Below are the code and all the weights of a small trained network. Each question names an input and a class and asks about switching units off, where a switched-off unit gives its printed mean instead of its output.

import numpy as np


def w(rows, s, z=0):
    codes = np.array(rows[::2]) - 128.0
    scale = np.full(codes.shape[1], s)
    scale[-1] = z or s
    return codes * scale


def f(y):
    return np.maximum(y, 0)


def log_softmax(a):
    a = a - a.max(-1, keepdims=True)
    return a - np.log(np.exp(a).sum(-1, keepdims=True))


def net(x, mask):
    res = np.array(x, float).reshape(1, 8) / 4 @ E
    y = f(res @ A[0][:, :-1].T + A[0][:, -1])
    res = res + np.where(mask, y, B[0][:, -1]) @ B[0][:, :-1]
    return log_softmax(res[-1] @ U[:, :-1].T + U[:, -1])


A, B = {}, {}
E = w([
[114,12,152,234,123,219,145,171,53],'x0',
[180,148,47,169,5,58,59,81,122],'x1',
[153,236,140,226,113,178,91,116,173],'x2',
[227,103,73,198,146,25,78,229,153],'x3',
[206,89,249,202,117,216,128,174,160],'x4',
[253,175,119,1,144,132,20,195,107],'x5',
[117,159,132,194,37,56,144,114,231],'x6',
[182,97,71,107,64,173,111,130,135],'x7',
],0.0078)
A[0] = w([
[78,111,143,223,115,194,223,65,129,116],'n1',
[147,113,142,126,118,109,167,162,158,112],'n2',
[107,111,142,124,95,89,132,85,149,155],'n3',
[134,66,186,177,165,129,179,187,130,174],'n4',
[99,92,104,100,129,139,123,122,112,3],'n5',
[110,149,163,94,142,175,130,103,126,153],'n6',
[167,42,101,178,110,163,95,159,101,118],'n7',
[157,153,172,162,85,203,109,146,157,114],'n8',
[76,117,149,182,112,140,159,109,88,177],'n9',
[149,177,132,192,101,76,128,141,162,144],'n10',
[165,75,97,173,90,164,122,162,123,140],'n11',
[136,126,181,193,76,202,129,112,139,144],'n12',
[71,112,134,180,112,133,118,115,97,119],'n13',
[136,132,121,69,160,63,105,129,100,57],'n14',
[93,143,89,100,139,92,146,151,94,76],'n15',
[134,133,109,94,143,98,152,138,123,86],'n16',
[155,180,95,208,108,116,121,130,187,104],'n17',
[133,156,125,175,111,107,114,141,167,107],'n18',
[140,123,160,210,118,88,112,135,151,153],'n19',
[151,151,124,211,124,77,86,117,197,158],'n20',
[128,144,81,101,102,97,141,68,163,84],'n21',
[126,79,143,174,168,127,167,169,133,95],'n22',
[120,193,60,93,87,134,105,88,122,122],'n23',
[194,162,148,63,135,105,80,152,105,151],'n24',
[103,79,107,100,6,81,147,57,148,97],'n25',
],0.012,0.005)
B[0] = w([
[74,72,167,125,172,199,224,35,220,248],'n1',
[146,137,128,135,139,147,134,138,101,151],'n2',
[98,114,116,123,114,85,106,116,83,173],'n3',
[153,73,173,165,135,144,235,195,99,213],'n4',
[118,149,118,135,106,106,136,107,132,148],'n5',
[169,156,135,117,164,117,96,101,136,174],'n6',
[136,173,89,118,58,77,73,113,22,202],'n7',
[175,145,168,99,122,110,98,142,117,188],'n8',
[81,103,117,151,175,125,191,88,119,200],'n9',
[80,193,82,141,66,114,119,118,70,198],'n10',
[145,173,137,109,90,123,108,124,78,191],'n11',
[160,241,192,149,113,199,115,123,164,208],'n12',
[93,105,130,160,145,137,146,88,120,177],'n13',
[142,168,188,129,142,172,133,94,197,181],'n14',
[137,146,137,131,94,123,156,144,130,164],'n15',
[165,142,147,125,114,154,109,147,109,154],'n16',
[120,169,109,124,52,167,114,80,152,201],'n17',
[127,160,134,112,82,146,118,142,108,173],'n18',
[117,123,141,174,123,177,165,131,111,193],'n19',
[111,228,100,121,4,166,107,97,83,212],'n20',
[131,90,102,139,122,83,113,192,75,185],'n21',
[125,95,140,151,96,103,179,173,79,182],'n22',
[150,113,190,131,154,143,186,177,86,203],'n23',
[79,106,133,68,178,112,112,87,131,212],'n24',
[126,102,84,113,89,57,104,165,64,217],'n25',
],0.011,0.018)
U = w([
[218,169,178,151,73,160,164,217,128,198],'0',
[183,219,104,43,61,88,1,93,121,120],'1',
[140,91,62,170,102,106,154,179,213,1],'2',
[134,74,173,78,231,171,163,79,224,202],'3',
[129,64,72,190,87,156,60,169,221,9],'4',
[46,135,116,161,72,134,174,69,127,176],'5',
[131,23,99,97,117,28,143,211,73,104],'6',
],0.0088,0.0028)

Each question gives the input, the list of numbers given to net, and the class t.
The units are the neurons (one row each of A and B). Each row of codes is followed by its name. A weight is (code - 128) times the scale printed after its matrix; where a second scale follows, it is the last column's (A, B and U).
mask holds one flag per neuron, in row order. A switched-off neuron (its flag False) gives its mean, the last column of its row in B, instead of its output. The means were averaged over made-up inputs and are rounded, as every weight is.
A unit's drop is (log p(t) with every unit on - log p(t) with that unit switched off) / (log p(t) with every unit on - log p(t) with every unit switched off).
The circuit of an input: a set's keep is (log p(t) with only the set's units on - log p(t) with every unit switched off) / (log p(t) with every unit on - log p(t) with every unit switched off). Starting from the 12 units with the biggest drops (on a tie, the unit counted first), units are removed one at a time, each time the one whose removal leaves the highest keep (on an exact tie, the one counted first), for as long as the keep stays at least 0.8.
circuit, biggest first: the units of the circuit, biggest drop first
unit that matters most: the unit with the biggest drop
top k neurons: the k neurons with the biggest drops, biggest first
drop of u: that unit's drop, to one decimal
input [3,-7,-5,-5,5,-6,-3,8], class 3: circuit, biggest first => (n1)
input [2,-6,5,-3,-8,3,5,1], class 3: circuit, biggest first => (n20; n7; n10)
input [4,1,-7,5,-5,3,-5,-1], class 1: circuit, biggest first => (n1; n4)
input [-8,5,3,1,4,-5,-4,-3], class 1: top 2 neurons => (n1; n4)
input [-8,-6,-1,-1,7,-4,4,5], class 0: circuit, biggest first => (n24; n9)
input [-8,4,-7,1,6,-3,-7,0], class 1: top 3 neurons => (n1; n4; n9)
input [7,-3,-8,-3,2,-3,-7,-4], class 3: top 2 neurons => (n1; n20)
input [-8,-7,6,4,3,-3,6,0], class 1: top 3 neurons => (n1; n20; n9)
input [-8,-7,-1,4,-6,-3,4,4], class 1: top 2 neurons => (n4; n1)
input [3,-1,0,-3,5,0,-5,2], class 0: top 2 neurons => (n24; n7)
input [-8,-2,-6,-1,5,-4,7,6], class 6: top 2 neurons => (n25; n12)
input [-1,2,-6,-3,-7,-6,7,-5], class 6: top 2 neurons => (n25; n21)
input [6,5,-2,-8,-7,7,-8,-2], class 3: top 2 neurons => (n20; n7)
input [0,0,-1,4,0,1,-8,-8], class 3: unit that matters most => n25
input [-4,-5,0,4,-5,-7,-8,5], class 3: drop of n7 => 0.2
input [-7,-1,-3,-1,-5,-2,-7,2], class 3: drop of n14 => 0.5
input [7,-7,-1,7,-7,0,-5,5], class 6: drop of n12 => 0.3
